Below are the code and all the weights of a small trained network. Each question names an input and a target symbol and asks about switching units off, where a switched-off unit gives its printed mean instead of its output.

import numpy as np


def w(rows, s, z=0):
    codes = np.array(rows[::2]) - 128.0
    scale = np.full(codes.shape[1], s)
    scale[-1] = z or s
    return codes * scale


def f(y):
    return y / 2 * (1 + np.tanh(0.7978845608 * (y + 0.044715 * y**3)))


def softmax(a):
    e = np.exp(a - a.max(-1, keepdims=True))
    return e / e.sum(-1, keepdims=True)


def log_softmax(a):
    a = a - a.max(-1, keepdims=True)
    return a - np.log(np.exp(a).sum(-1, keepdims=True))


def net(x, mask):
    ids = ['αβδεζθλμξπτφω'.index(c) for c in x.split()]
    T = len(ids)
    res = E[ids] + P[:T]
    r = res
    for j in range(3):
        rows = slice(4 * j, 4 * j + 4)
        q, k, v = (r @ M[0][rows].T for M in (Q, K, V))
        z = softmax(np.where(np.tri(T) > 0, q @ k.T / 4**0.5, -1e9)) @ v
        o = O[0][rows]
        res = res + np.where(mask[j], z, o[:, -1]) @ o[:, :-1]
    y = f(res @ A[0][:, :-1].T + A[0][:, -1])
    res = res + np.where(mask[3:19], y, B[0][:, -1]) @ B[0][:, :-1]
    return log_softmax(res[-1] @ U[:, :-1].T + U[:, -1])


Q, K, V, O, A, B = {}, {}, {}, {}, {}, {}
E = w([
[181,153,139,168],'α',
[167,151,109,127],'β',
[10,32,82,91],'δ',
[100,75,120,114],'ε',
[57,79,80,58],'ζ',
[153,98,134,81],'θ',
[146,107,96,117],'λ',
[122,48,126,144],'μ',
[139,135,114,224],'ξ',
[166,123,133,188],'π',
[136,90,132,220],'τ',
[176,109,138,149],'φ',
[79,97,88,154],'ω',
],0.014)
P = w([
[151,100,98,157],'0',
[111,89,177,90],'1',
[166,95,85,171],'2',
[54,204,107,79],'3',
[182,83,71,183],'4',
[88,117,255,139],'5',
],0.02)
Q[0] = w([
[141,134,161,125],'head 1',
[109,172,111,102],'head 1',
[111,167,215,132],'head 1',
[171,1,154,157],'head 1',
[89,185,112,132],'head 2',
[107,135,134,137],'head 2',
[106,137,121,145],'head 2',
[139,193,98,103],'head 2',
[156,18,159,161],'head 3',
[103,195,165,142],'head 3',
[154,143,121,154],'head 3',
[99,152,203,106],'head 3',
],0.017)
K[0] = w([
[92,146,94,130],'head 1',
[122,125,156,116],'head 1',
[24,207,140,124],'head 1',
[172,143,4,142],'head 1',
[147,55,136,153],'head 2',
[121,107,142,155],'head 2',
[140,108,141,131],'head 2',
[143,72,91,135],'head 2',
[153,150,23,134],'head 3',
[113,178,202,109],'head 3',
[159,126,132,115],'head 3',
[79,187,151,125],'head 3',
],0.019)
V[0] = w([
[84,84,97,35],'head 1',
[139,101,255,179],'head 1',
[111,157,149,188],'head 1',
[164,219,111,199],'head 1',
[158,137,61,105],'head 2',
[84,163,175,119],'head 2',
[121,138,136,128],'head 2',
[129,128,127,127],'head 2',
[71,62,243,166],'head 3',
[150,92,58,35],'head 3',
[80,78,163,149],'head 3',
[67,128,116,181],'head 3',
],0.0091)
O[0] = w([
[197,68,79,81,210],'head 1',
[113,138,233,186,17],'head 1',
[64,148,166,167,80],'head 1',
[56,203,121,187,34],'head 1',
[95,165,101,176,139],'head 2',
[102,105,207,92,110],'head 2',
[122,124,141,122,120],'head 2',
[127,128,128,129,128],'head 2',
[106,48,255,156,98],'head 3',
[188,110,68,30,254],'head 3',
[109,82,164,108,177],'head 3',
[35,105,144,125,176],'head 3',
],0.0077,0.0048)
A[0] = w([
[238,160,151,193,115],'neuron 1',
[42,112,87,131,157],'neuron 2',
[53,227,133,157,253],'neuron 3',
[173,71,28,156,74],'neuron 4',
[157,86,76,199,53],'neuron 5',
[9,94,128,74,115],'neuron 6',
[182,78,165,177,91],'neuron 7',
[105,196,82,171,61],'neuron 8',
[182,154,150,238,79],'neuron 9',
[200,100,66,62,173],'neuron 10',
[139,175,69,217,59],'neuron 11',
[109,128,213,114,211],'neuron 12',
[70,181,242,115,35],'neuron 13',
[160,176,187,74,161],'neuron 14',
[168,104,184,54,54],'neuron 15',
[190,89,103,226,78],'neuron 16',
],0.011,0.015)
B[0] = w([
[243,23,84,146,138],'neuron 1',
[95,131,146,51,157],'neuron 2',
[207,145,194,39,174],'neuron 3',
[131,103,254,83,193],'neuron 4',
[2,89,235,162,140],'neuron 5',
[193,139,134,205,157],'neuron 6',
[121,164,174,215,130],'neuron 7',
[89,162,56,92,136],'neuron 8',
[119,23,76,93,144],'neuron 9',
[121,199,75,177,253],'neuron 10',
[47,124,32,191,146],'neuron 11',
[23,79,79,170,155],'neuron 12',
[169,223,69,250,136],'neuron 13',
[105,48,117,110,140],'neuron 14',
[143,121,219,203,154],'neuron 15',
[93,200,252,205,142],'neuron 16',
],0.0092,0.029)
U = w([
[234,169,144,134,103],'α',
[62,111,76,124,194],'β',
[92,186,111,198,69],'δ',
[132,154,99,29,203],'ε',
[118,79,82,159,185],'ζ',
[162,80,31,144,162],'θ',
[134,187,212,154,4],'λ',
[197,63,154,181,41],'μ',
[117,173,39,155,118],'ξ',
[91,72,145,152,10],'π',
[113,140,208,68,132],'τ',
[148,6,154,31,185],'φ',
[121,139,169,122,248],'ω',
],0.012,0.0043)

Each question gives the input, a string of symbols that net reads in full, and the target symbol t.
The units are the heads (4 rows each of Q, K, V and O) and the neurons (one row each of A and B). Each row of codes is followed by its name. A weight is (code - 128) times the scale printed after its matrix; where a second scale follows, it is the last column's (O, A, B and U).
mask holds one flag per unit, heads first, then neurons. A switched-off unit (its flag False) gives its mean, the last column of its rows in O or B, instead of its output. The means were averaged over made-up inputs and are rounded, as every weight is.
A unit's drop is (log p(t) with every unit on - log p(t) with that unit switched off) / (log p(t) with every unit on - log p(t) with every unit switched off).
The circuit of an input: a set's keep is (log p(t) with only the set's units on - log p(t) with every unit switched off) / (log p(t) with every unit on - log p(t) with every unit switched off). Starting from the 12 units with the biggest drops (on a tie, the unit counted first), units are removed one at a time, each time the one whose removal leaves the highest keep (on an exact tie, the one counted first), for as long as the keep stays at least 0.8.
units of the circuit, in order: the units of the circuit, biggest drop first
unit that matters most: the unit with the biggest drop
top k neurons: the k neurons with the biggest drops, biggest first
which heads matter: for each layer, one digit per head in row order, 1 if its drop is at least 0.15 and else 0, layers parted by /
input δ ε τ ζ φ δ, target α: unit that matters most -> head 1
input ξ τ τ ζ, target δ: units of the circuit, in order -> [head 3; head 1; neuron 13]
input δ δ δ λ μ π, target ξ: top 2 neurons -> [neuron 4; neuron 3]
input ζ ω ζ μ ζ β, target π: top 3 neurons -> [neuron 12; neuron 10; neuron 3]
input ζ θ ζ, target ε: top 2 neurons -> [neuron 10; neuron 4]
input π λ λ δ φ δ, target μ: units of the circuit, in order -> [neuron 6; neuron 15; head 1; neuron 10]
input ξ δ φ ω, target μ: units of the circuit, in order -> [head 3; head 1; neuron 15; neuron 6]
input φ ζ φ β, target α: top 3 neurons -> [neuron 10; neuron 15; neuron 12]
input ζ τ β, target ξ: units of the circuit, in order -> [head 1; head 3]
input β λ β δ λ φ, target μ: which heads matter -> 110
input φ ε φ β θ, target α: units of the circuit, in order -> [head 3; neuron 4; neuron 10]
input α ω β, target ξ: which heads matter -> 101
input τ ζ ζ ε δ ε, target ζ: top 3 neurons -> [neuron 4; neuron 3; neuron 12]
input ξ λ α ζ, target ξ: which heads matter -> 110
input λ ζ θ ζ ω θ, target α: units of the circuit, in order -> [head 1; neuron 10; neuron 15]
input ζ φ ζ ζ, target φ: units of the circuit, in order -> [neuron 10; head 3]
input ζ ζ ξ μ, target α: which heads matter -> 100
input δ φ θ φ φ φ, target φ: units of the circuit, in order -> [neuron 10]
input δ ξ δ φ, target λ: top 4 neurons -> [neuron 3; neuron 13; neuron 10; neuron 11]
input φ β δ ζ ζ λ, target α: units of the circuit, in order -> [head 1; neuron 10; neuron 12]
input μ λ ξ ζ α β, target α: unit that matters most -> head 1
input φ β π θ μ φ, target θ: units of the circuit, in order -> [neuron 4; head 1]
